Here is a tiny trained network, its code and every weight. The questions are about switching its units off for an input and a target symbol, where a switched-off unit gives its printed mean instead of its output.

import numpy as np


def w(rows, s, z=0):
    codes = np.array(rows[::2]) - 128.0
    scale = np.full(codes.shape[1], s)
    scale[-1] = z or s
    return codes * scale


def f(y):
    return np.maximum(y, 0)


def softmax(a):
    e = np.exp(a - a.max(-1, keepdims=True))
    return e / e.sum(-1, keepdims=True)


def log_softmax(a):
    a = a - a.max(-1, keepdims=True)
    return a - np.log(np.exp(a).sum(-1, keepdims=True))


def net(x, mask):
    ids = ['Δαβεζτω'.index(c) for c in x.split()]
    T = len(ids)
    res = E[ids] + P[:T]
    r = res
    for j in range(3):
        rows = slice(2 * j, 2 * j + 2)
        q, k, v = (r @ M[0][rows].T for M in (Q, K, V))
        z = softmax(np.where(np.tri(T) > 0, q @ k.T / 2**0.5, -1e9)) @ v
        o = O[0][rows]
        res = res + np.where(mask[j], z, o[:, -1]) @ o[:, :-1]
    y = f(res @ A[0][:, :-1].T + A[0][:, -1])
    res = res + np.where(mask[3:15], y, B[0][:, -1]) @ B[0][:, :-1]
    return log_softmax(res[-1] @ U[:, :-1].T + U[:, -1])


Q, K, V, O, A, B = {}, {}, {}, {}, {}, {}
E = w([
[47,168,137,83,114,112,160,53,161,100,138],'Δ',
[78,104,165,160,185,145,109,128,167,154,157],'α',
[69,235,127,148,91,142,122,176,70,157,78],'β',
[144,149,95,120,133,182,67,85,134,138,162],'ε',
[146,158,127,197,169,83,117,113,72,105,199],'ζ',
[119,162,69,103,139,135,150,163,195,128,251],'τ',
[119,92,118,137,87,92,153,88,136,195,150],'ω',
],0.018)
P = w([
[150,152,103,115,165,7,96,101,168,170,65],'0',
[115,58,135,74,96,224,128,174,5,85,146],'1',
[105,64,147,91,77,193,122,176,43,96,172],'2',
[120,102,141,96,104,155,143,147,101,133,139],'3',
[114,121,158,109,96,128,129,146,108,148,138],'4',
[104,127,143,139,109,110,128,128,127,166,140],'5',
[89,144,150,142,103,86,106,137,138,181,155],'6',
[78,174,159,151,117,71,117,119,134,211,157],'7',
[61,184,150,161,100,44,94,121,138,232,164],'8',
[2,192,155,166,80,48,65,142,111,213,187],'9',
],0.0082)
Q[0] = w([
[211,76,151,130,144,215,131,161,155,63,107],'h0',
[105,159,151,144,129,216,74,125,148,155,211],'h0',
[196,51,154,108,149,168,141,170,161,37,61],'h1',
[2,86,158,172,188,104,124,166,139,164,121],'h1',
[39,173,102,134,96,45,96,90,92,212,174],'h2',
[162,100,151,146,149,194,122,45,147,129,190],'h2',
],0.008)
K[0] = w([
[85,87,193,136,78,185,177,162,98,122,190],'h0',
[91,132,181,176,131,11,174,89,139,159,107],'h0',
[118,73,114,87,83,193,202,158,1,11,166],'h1',
[223,218,36,112,113,101,62,71,166,132,93],'h1',
[134,212,87,98,171,59,78,123,190,158,97],'h2',
[77,241,123,158,84,100,178,157,145,193,162],'h2',
],0.0071)
V[0] = w([
[36,132,160,19,116,182,129,100,225,95,78],'h0',
[119,154,192,184,240,177,57,212,125,86,124],'h0',
[157,200,66,59,93,165,121,189,131,69,167],'h1',
[40,140,189,193,147,60,189,190,194,149,155],'h1',
[169,32,84,178,147,201,97,125,226,168,218],'h2',
[146,72,156,141,160,209,71,2,115,134,67],'h2',
],0.0064)
O[0] = w([
[44,165,108,43,252,59,80,172,23,182,168,121],'h0',
[122,194,182,159,228,231,82,137,190,82,119,158],'h0',
[125,255,116,94,75,22,118,167,146,86,122,79],'h1',
[60,60,167,148,185,85,131,191,155,67,65,96],'h1',
[207,88,250,47,120,89,94,109,142,111,137,254],'h2',
[136,88,153,192,131,210,167,102,52,144,240,129],'h2',
],0.0077,0.0024)
A[0] = w([
[146,93,63,116,151,207,255,193,143,106,253,2],'n0',
[97,165,156,126,71,155,154,47,158,33,135,114],'n1',
[220,128,168,115,160,81,129,147,31,67,129,65],'n2',
[207,91,249,138,94,129,113,135,37,151,97,128],'n3',
[51,147,76,116,115,138,185,93,71,133,86,20],'n4',
[134,124,69,129,220,31,83,174,4,156,177,106],'n5',
[109,49,160,179,168,160,130,180,134,145,71,79],'n6',
[156,153,92,147,189,121,61,94,178,101,144,105],'n7',
[148,181,113,197,171,190,94,150,105,77,79,89],'n8',
[177,122,155,100,130,125,167,168,141,125,180,133],'n9',
[66,119,130,138,83,179,113,78,128,155,102,119],'n10',
[99,157,140,51,126,76,182,123,191,92,110,42],'n11',
],0.0064,0.0059)
B[0] = w([
[122,149,129,70,79,68,72,153,194,81,42,167],'n0',
[98,135,126,80,163,95,181,93,39,103,115,202],'n1',
[169,132,164,163,54,169,202,105,224,65,122,143],'n2',
[148,142,110,157,144,111,72,254,195,190,123,221],'n3',
[211,107,114,135,111,141,98,141,125,183,159,164],'n4',
[137,137,183,135,126,162,186,47,117,27,99,253],'n5',
[134,183,106,142,102,116,148,155,99,84,85,186],'n6',
[120,183,135,102,147,144,174,156,169,140,145,220],'n7',
[125,158,218,132,132,114,102,131,184,188,162,177],'n8',
[104,90,183,132,119,113,94,107,117,116,105,182],'n9',
[135,100,113,188,164,120,140,133,117,95,201,212],'n10',
[146,97,95,184,157,194,134,98,84,143,131,171],'n11',
],0.0068,0.0047)
U = w([
[101,108,108,93,167,118,191,88,96,112,138,57],'Δ',
[93,50,172,131,202,156,108,163,175,132,164,139],'α',
[109,197,47,165,121,160,156,223,119,152,105,55],'β',
[177,164,141,95,123,150,97,110,145,160,237,254],'ε',
[188,120,142,211,93,146,182,106,192,58,126,70],'ζ',
[135,143,131,47,115,53,108,165,209,87,110,84],'τ',
[173,3,88,146,101,82,135,156,126,180,139,121],'ω',
],0.0061,0.0028)

Each question gives the input, a string of symbols that net reads in full, and the target symbol t.
The units are the heads (2 rows each of Q, K, V and O) and the neurons (one row each of A and B). Each row of codes is followed by its name. A weight is (code - 128) times the scale printed after its matrix; where a second scale follows, it is the last column's (O, A, B and U).
mask holds one flag per unit, heads first, then neurons. A switched-off unit (its flag False) gives its mean, the last column of its rows in O or B, instead of its output. The means were averaged over made-up inputs and are rounded, as every weight is.
A unit's drop is (log p(t) with every unit on - log p(t) with that unit switched off) / (log p(t) with every unit on - log p(t) with every unit switched off).
The circuit of an input: a set's keep is (log p(t) with only the set's units on - log p(t) with every unit switched off) / (log p(t) with every unit on - log p(t) with every unit switched off). Starting from the 12 units with the biggest drops (on a tie, the unit counted first), units are removed one at a time, each time the one whose removal leaves the highest keep (on an exact tie, the one counted first), for as long as the keep stays at least 0.8.
circuit, biggest first: the units of the circuit, biggest drop first
k most important neurons: the k neurons with the biggest drops, biggest first
heads that matter: for each layer, one digit per head in row order, 1 if its drop is at least 0.15 and else 0, layers parted by /
drop of u: that unit's drop, to one decimal
input ζ ε ε β Δ τ β, target ζ: circuit, biggest first -> h0
input τ Δ τ ε ω, target τ: heads that matter -> 011
input ω α ε, target ω: circuit, biggest first -> h0, h1
input β ε τ ε ζ β α α, target β: heads that matter -> 001
input ζ α α ε ε ω ω, target ζ: heads that matter -> 100
input Δ β α ε α β, target Δ: heads that matter -> 100
input ζ ζ α, target ζ: heads that matter -> 100
input ω ε ζ, target ω: heads that matter -> 110
input ε τ ε τ Δ α α ζ, target ζ: heads that matter -> 000
input ω β ζ τ τ α α, target ω: heads that matter -> 100
input α ε ε, target α: heads that matter -> 110
input α β ε ε Δ, target α: heads that matter -> 110
input ε ε ε ε α, target ε: heads that matter -> 010
input α α ε ε τ ε, target α: circuit, biggest first -> h1
input Δ ε ζ α τ τ ω α, target Δ: circuit, biggest first -> h0, n5
input α τ β α ε α ε ε β, target α: circuit, biggest first -> h1, h2
input Δ α ζ α ε ω, target Δ: heads that matter -> 101
input β τ α ε Δ τ α ε ζ, target ζ: 2 most important neurons -> n5, n3
input Δ ζ ε ε ε, target Δ: 2 most important neurons -> n5, n3
input β ε ε τ ζ Δ, target β: circuit, biggest first -> h2
input α β ε ε Δ τ, target τ: 2 most important neurons -> n0, n10
input τ α Δ ε ε α Δ α ε α, target τ: drop of h2 -> 0.6
input α ε α ε α ε ω ζ, target α: drop of h1 -> 1.1
input ε α ε τ, target τ: drop of n9 -> 0.1
